[[-2.19 -0.47 -1.63 -0.93 -3.26 -1.39  5.46]
 [-2.46 -0.66 -1.91 -1.27 -2.95 -1.47  5.27]
 [-2.26 -0.56 -1.68 -1.01 -3.09 -1.41  5.42]]
:
[[ 5.46 -2.19 -0.47 -1.63 -0.93 -3.26 -1.39]
 [ 5.27 -2.46 -0.66 -1.91 -1.27 -2.95 -1.47]
 [ 5.42 -2.26 -0.56 -1.68 -1.01 -3.09 -1.41]]

[[-1.55 -3.64 -1.57 -2.24 -0.73 -0.76]
 [ 0.23 -2.44 -1.05 -3.04  0.74 -1.97]
 [-1.72  3.43  2.94 -3.00  1.32 -1.65]
 [-0.99  1.54 -1.39  1.43  0.47 -0.03]
 [-2.73 -1.56  0.18  0.25 -2.50 -5.20]
 [-2.40 -0.01 -0.50  6.28 -1.49  4.18]
 [ 0.35 -1.26  0.15  1.90  1.56 -1.41]
 [-2.46 -2.08 -0.02  0.60 -0.38 -5.37]
 [-0.35  4.97  0.84  0.09  1.66  2.50]]
:
[[-0.76 -1.55 -3.64 -1.57 -2.24 -0.73]
 [-1.97  0.23 -2.44 -1.05 -3.04  0.74]
 [-1.65 -1.72  3.43  2.94 -3.00  1.32]
 [-0.03 -0.99  1.54 -1.39  1.43  0.47]
 [-5.20 -2.73 -1.56  0.18  0.25 -2.50]
 [ 4.18 -2.40 -0.01 -0.50  6.28 -1.49]
 [-1.41  0.35 -1.26  0.15  1.90  1.56]
 [-5.37 -2.46 -2.08 -0.02  0.60 -0.38]
 [ 2.50 -0.35  4.97  0.84  0.09  1.66]]

[[-0.07  0.22  0.14 -0.73 -0.20 -0.39 -0.47]
 [ 0.31  0.40 -2.59 -0.07  0.01 -0.44 -0.52]
 [ 2.46 -3.89  4.13  1.99  0.43  0.17  0.57]
 [-1.54  1.54 -0.63  0.61  0.44  0.14 -3.35]
 [-1.65  0.29 -2.99  0.93 -0.03 -0.67  1.28]
 [ 2.16  0.41  3.43 -0.89  0.95  0.41 -1.34]
 [ 3.11 -0.64  4.57  1.20  0.99 -0.74 -0.48]
 [-0.96 -1.53  2.51  5.09  0.70  0.48 -0.57]]
:
[[-0.47 -0.07  0.22  0.14 -0.73 -0.20 -0.39]
 [-0.52  0.31  0.40 -2.59 -0.07  0.01 -0.44]
 [ 0.57  2.46 -3.89  4.13  1.99  0.43  0.17]
 [-3.35 -1.54  1.54 -0.63  0.61  0.44  0.14]
 [ 1.28 -1.65  0.29 -2.99  0.93 -0.03 -0.67]
 [-1.34  2.16  0.41  3.43 -0.89  0.95  0.41]
 [-0.48  3.11 -0.64  4.57  1.20  0.99 -0.74]
 [-0.57 -0.96 -1.53  2.51  5.09  0.70  0.48]]

[[ 2.04 -1.26  0.03  1.68 -0.02  2.41  0.25 -1.98  1.00  0.52  1.36 -1.25]
 [ 1.33 -0.49 -0.64 -2.20 -0.04 -0.09  1.58  3.17  3.29 -0.19 -1.77 -1.68]
 [-3.11 -0.20 -0.45  0.69 -0.71 -0.18 -0.18  0.28 -2.92  1.11  0.43  1.07]
 [-0.24  0.58 -0.95  1.59 -0.31  4.00 -0.79 -4.47  1.37  1.75  1.05 -1.84]
 [-0.02  0.28 -0.10 -0.48 -0.50 -1.92  1.49  0.00  1.13 -1.51 -1.26  2.49]
 [-1.24  0.92  1.18  1.84  1.26 -2.21 -1.54 -0.82 -2.34  0.26  1.38 -0.82]
 [-1.54 -0.20 -0.19  2.72  0.24  0.95 -0.02 -1.83 -2.54 -1.03 -1.89  1.24]]
:
[[-1.25  2.04 -1.26  0.03  1.68 -0.02  2.41  0.25 -1.98  1.00  0.52  1.36]
 [-1.68  1.33 -0.49 -0.64 -2.20 -0.04 -0.09  1.58  3.17  3.29 -0.19 -1.77]
 [ 1.07 -3.11 -0.20 -0.45  0.69 -0.71 -0.18 -0.18  0.28 -2.92  1.11  0.43]
 [-1.84 -0.24  0.58 -0.95  1.59 -0.31  4.00 -0.79 -4.47  1.37  1.75  1.05]
 [ 2.49 -0.02  0.28 -0.10 -0.48 -0.50 -1.92  1.49  0.00  1.13 -1.51 -1.26]
 [-0.82 -1.24  0.92  1.18  1.84  1.26 -2.21 -1.54 -0.82 -2.34  0.26  1.38]
 [ 1.24 -1.54 -0.20 -0.19  2.72  0.24  0.95 -0.02 -1.83 -2.54 -1.03 -1.89]]

[[-2.02 -1.10  1.26 -1.35  0.35  2.34 -0.78]
 [ 2.56 -3.07  2.41 -1.50 -3.73 -0.12  1.86]
 [ 0.32 -2.48 -0.66 -4.52 -0.05  2.55 -3.50]
 [ 1.09  0.41 -3.58 -0.24 -1.35  0.37  0.49]
 [ 0.79 -1.40  2.08 -0.28 -0.21  0.17  0.09]
 [-1.09 -0.65  1.60 -1.17  1.42 -0.40  1.18]
 [-0.01 -0.45 -2.22 -1.89  0.48  1.93 -3.69]
 [ 2.06 -1.20  0.85 -0.03 -1.88 -0.85  0.73]]
:
[[-0.78 -2.02 -1.10  1.26 -1.35  0.35  2.34]
 [ 1.86  2.56 -3.07  2.41 -1.50 -3.73 -0.12]
 [-3.50  0.32 -2.48 -0.66 -4.52 -0.05  2.55]
 [ 0.49  1.09  0.41 -3.58 -0.24 -1.35  0.37]
 [ 0.09  0.79 -1.40  2.08 -0.28 -0.21  0.17]
 [ 1.18 -1.09 -0.65  1.60 -1.17  1.42 -0.40]
 [-3.69 -0.01 -0.45 -2.22 -1.89  0.48  1.93]
 [ 0.73  2.06 -1.20  0.85 -0.03 -1.88 -0.85]]

[[ 0.21  3.68  5.31 -0.52 -3.12]
 [-4.91 -3.66 -1.19  2.19  3.72]
 [ 3.30  1.23 -1.63 -1.24  1.32]
 [ 2.26  1.35  2.16  5.63 -4.25]
 [-1.48 -2.12 -0.77 -4.20  1.42]]
:
[[-3.12  0.21  3.68  5.31 -0.52]
 [ 3.72 -4.91 -3.66 -1.19  2.19]
 [ 1.32  3.30  1.23 -1.63 -1.24]
 [-4.25  2.26  1.35  2.16  5.63]
 [ 1.42 -1.48 -2.12 -0.77 -4.20]]
